Below is a small trained network, with its code and all its weights. Each question gives an input and a class and asks what happens when units are switched off, that is, made to give their printed mean instead of their output.

import numpy as np


def w(rows, s, z=0):
    codes = np.array(rows[::2]) - 128.0
    scale = np.full(codes.shape[1], s)
    scale[-1] = z or s
    return codes * scale


def norm(h):
    return h / np.sqrt((h * h).mean(-1, keepdims=True) + 1e-5)


def f(y):
    return y / 2 * (1 + np.tanh(0.7978845608 * (y + 0.044715 * y**3)))


def log_softmax(a):
    a = a - a.max(-1, keepdims=True)
    return a - np.log(np.exp(a).sum(-1, keepdims=True))


def net(x, mask):
    res = np.array(x, float).reshape(1, 4) / 4 @ E
    u = 0
    for l in range(3):
        y = f(norm(res) @ A[l][:, :-1].T + A[l][:, -1])
        res = res + np.where(mask[u : u + 10], y, B[l][:, -1]) @ B[l][:, :-1]
        u += 10
    return log_softmax(norm(res)[-1] @ U[:, :-1].T + U[:, -1])


A, B = {}, {}
E = w([
[170,255,122],'x0',
[130,128,131],'x1',
[197,93,1],'x2',
[14,124,66],'x3',
],0.00053)
A[0] = w([
[92,63,147,254],'0.n1',
[178,121,139,15],'0.n2',
[137,215,135,115],'0.n3',
[163,125,200,116],'0.n4',
[123,126,118,97],'0.n5',
[145,199,111,111],'0.n6',
[61,129,91,213],'0.n7',
[136,78,119,45],'0.n8',
[255,106,199,94],'0.n9',
[159,206,110,61],'0.n10',
],0.0036,0.00066)
B[0] = w([
[171,149,201,234],'0.n1',
[91,118,46,101],'0.n2',
[205,89,190,165],'0.n3',
[63,126,142,165],'0.n4',
[129,131,123,115],'0.n5',
[176,96,188,152],'0.n6',
[134,237,121,202],'0.n7',
[191,66,106,116],'0.n8',
[2,208,49,254],'0.n9',
[185,81,143,143],'0.n10',
],0.002,0.00068)
A[1] = w([
[142,103,58,254],'1.n1',
[184,199,181,11],'1.n2',
[176,114,54,198],'1.n3',
[164,108,84,158],'1.n4',
[115,131,136,20],'1.n5',
[244,99,92,204],'1.n6',
[108,153,105,158],'1.n7',
[139,112,226,146],'1.n8',
[122,131,118,177],'1.n9',
[160,249,47,196],'1.n10',
],0.0014,0.00077)
B[1] = w([
[115,203,243,240],'1.n1',
[155,135,78,76],'1.n2',
[114,160,189,202],'1.n3',
[78,200,130,155],'1.n4',
[145,83,48,55],'1.n5',
[151,173,254,198],'1.n6',
[128,156,134,164],'1.n7',
[152,165,116,145],'1.n8',
[134,157,152,168],'1.n9',
[30,200,205,253],'1.n10',
],0.00099,0.00052)
A[2] = w([
[133,155,101,47],'2.n1',
[183,115,2,107],'2.n2',
[78,94,90,93],'2.n3',
[62,150,67,103],'2.n4',
[183,90,55,70],'2.n5',
[130,129,203,157],'2.n6',
[98,31,130,95],'2.n7',
[128,160,179,164],'2.n8',
[163,119,49,6],'2.n9',
[93,24,132,89],'2.n10',
],0.004,0.0011)
B[2] = w([
[146,150,170,100],'2.n1',
[1,60,241,190],'2.n2',
[128,182,104,112],'2.n3',
[181,205,55,175],'2.n4',
[85,101,158,91],'2.n5',
[108,39,73,235],'2.n6',
[214,193,164,94],'2.n7',
[124,75,85,254],'2.n8',
[72,124,185,75],'2.n9',
[248,216,171,99],'2.n10',
],0.0017,0.00082)
U = w([
[42,81,209,160],'0',
[99,221,56,146],'1',
[255,137,185,141],'2',
[138,102,91,166],'3',
[158,84,65,2],'4',
],0.0065,0.0046)

Each question gives the input, the list of numbers given to net, and the class t.
The units are the neurons (one row each of A and B). Each row of codes is followed by its name. A weight is (code - 128) times the scale printed after its matrix; where a second scale follows, it is the last column's (A, B and U).
mask holds one flag per neuron, layer by layer. A switched-off neuron (its flag False) gives its mean, the last column of its row in B, instead of its output. The means were averaged over made-up inputs and are rounded, as every weight is.
A unit's drop is (log p(t) with every unit on - log p(t) with that unit switched off) / (log p(t) with every unit on - log p(t) with every unit switched off).
The circuit of an input: a set's keep is (log p(t) with only the set's units on - log p(t) with every unit switched off) / (log p(t) with every unit on - log p(t) with every unit switched off). Starting from the 12 units with the biggest drops (on a tie, the unit counted first), units are removed one at a time, each time the one whose removal leaves the highest keep (on an exact tie, the one counted first), for as long as the keep stays at least 0.8.
circuit, biggest first: the units of the circuit, biggest drop first
most important unit: the unit with the biggest drop
k most important neurons: the k neurons with the biggest drops, biggest first
top k neurons in layer l: the k neurons of layer l with the biggest drops, biggest first
drop when u is switched off: that unit's drop, to one decimal
input [4,-1,-4,-7], class 1: circuit, biggest first	[0.n9; 2.n2]
input [-6,-1,-5,-4], class 2: circuit, biggest first	[2.n10; 1.n10; 2.n2]
input [-8,6,7,2], class 2: circuit, biggest first	[2.n10; 2.n7]
input [0,3,7,7], class 0: circuit, biggest first	[2.n2; 0.n9]
input [6,5,8,8], class 0: circuit, biggest first	[2.n2; 0.n9]
input [8,-5,2,0], class 2: most important unit	0.n3
input [-8,-4,-1,7], class 2: 2 most important neurons	[0.n9; 2.n10]
input [-6,4,4,-8], class 1: top 2 neurons in layer 0	[0.n9; 0.n3]
input [8,-8,0,5], class 2: 4 most important neurons	[0.n9; 0.n3; 0.n6; 0.n10]
input [-6,0,4,0], class 2: top 2 neurons in layer 2	[2.n10; 2.n7]
input [-6,0,-3,7], class 1: 4 most important neurons	[0.n7; 0.n3; 0.n10; 0.n6]
input [-3,2,-5,-7], class 1: 2 most important neurons	[0.n9; 2.n2]
input [4,2,0,3], class 2: 3 most important neurons	[0.n9; 0.n3; 2.n2]
input [6,6,8,-6], class 0: 2 most important neurons	[2.n2; 0.n7]
input [2,-3,1,-1], class 4: 2 most important neurons	[2.n2; 0.n9]
input [7,-1,7,-4], class 0: 2 most important neurons	[2.n2; 0.n1]
input [-6,4,4,5], class 2: top 3 neurons in layer 0	[0.n9; 0.n1; 0.n8]
input [8,4,8,4], class 0: 3 most important neurons	[2.n2; 0.n9; 0.n1]
input [2,-8,8,8], class 0: 4 most important neurons	[2.n2; 0.n9; 0.n4; 2.n9]
input [7,-1,4,5], class 2: top neuron in layer 2	[2.n4]
input [-4,-5,-2,8], class 1: most important unit	0.n7
input [-2,-3,-3,-8], class 1: drop when 2.n2 is switched off	0.1
input [-4,-1,8,5], class 0: drop when 0.n9 is switched off	0.6
input [-1,5,7,-2], class 0: drop when 2.n2 is switched off	0.3
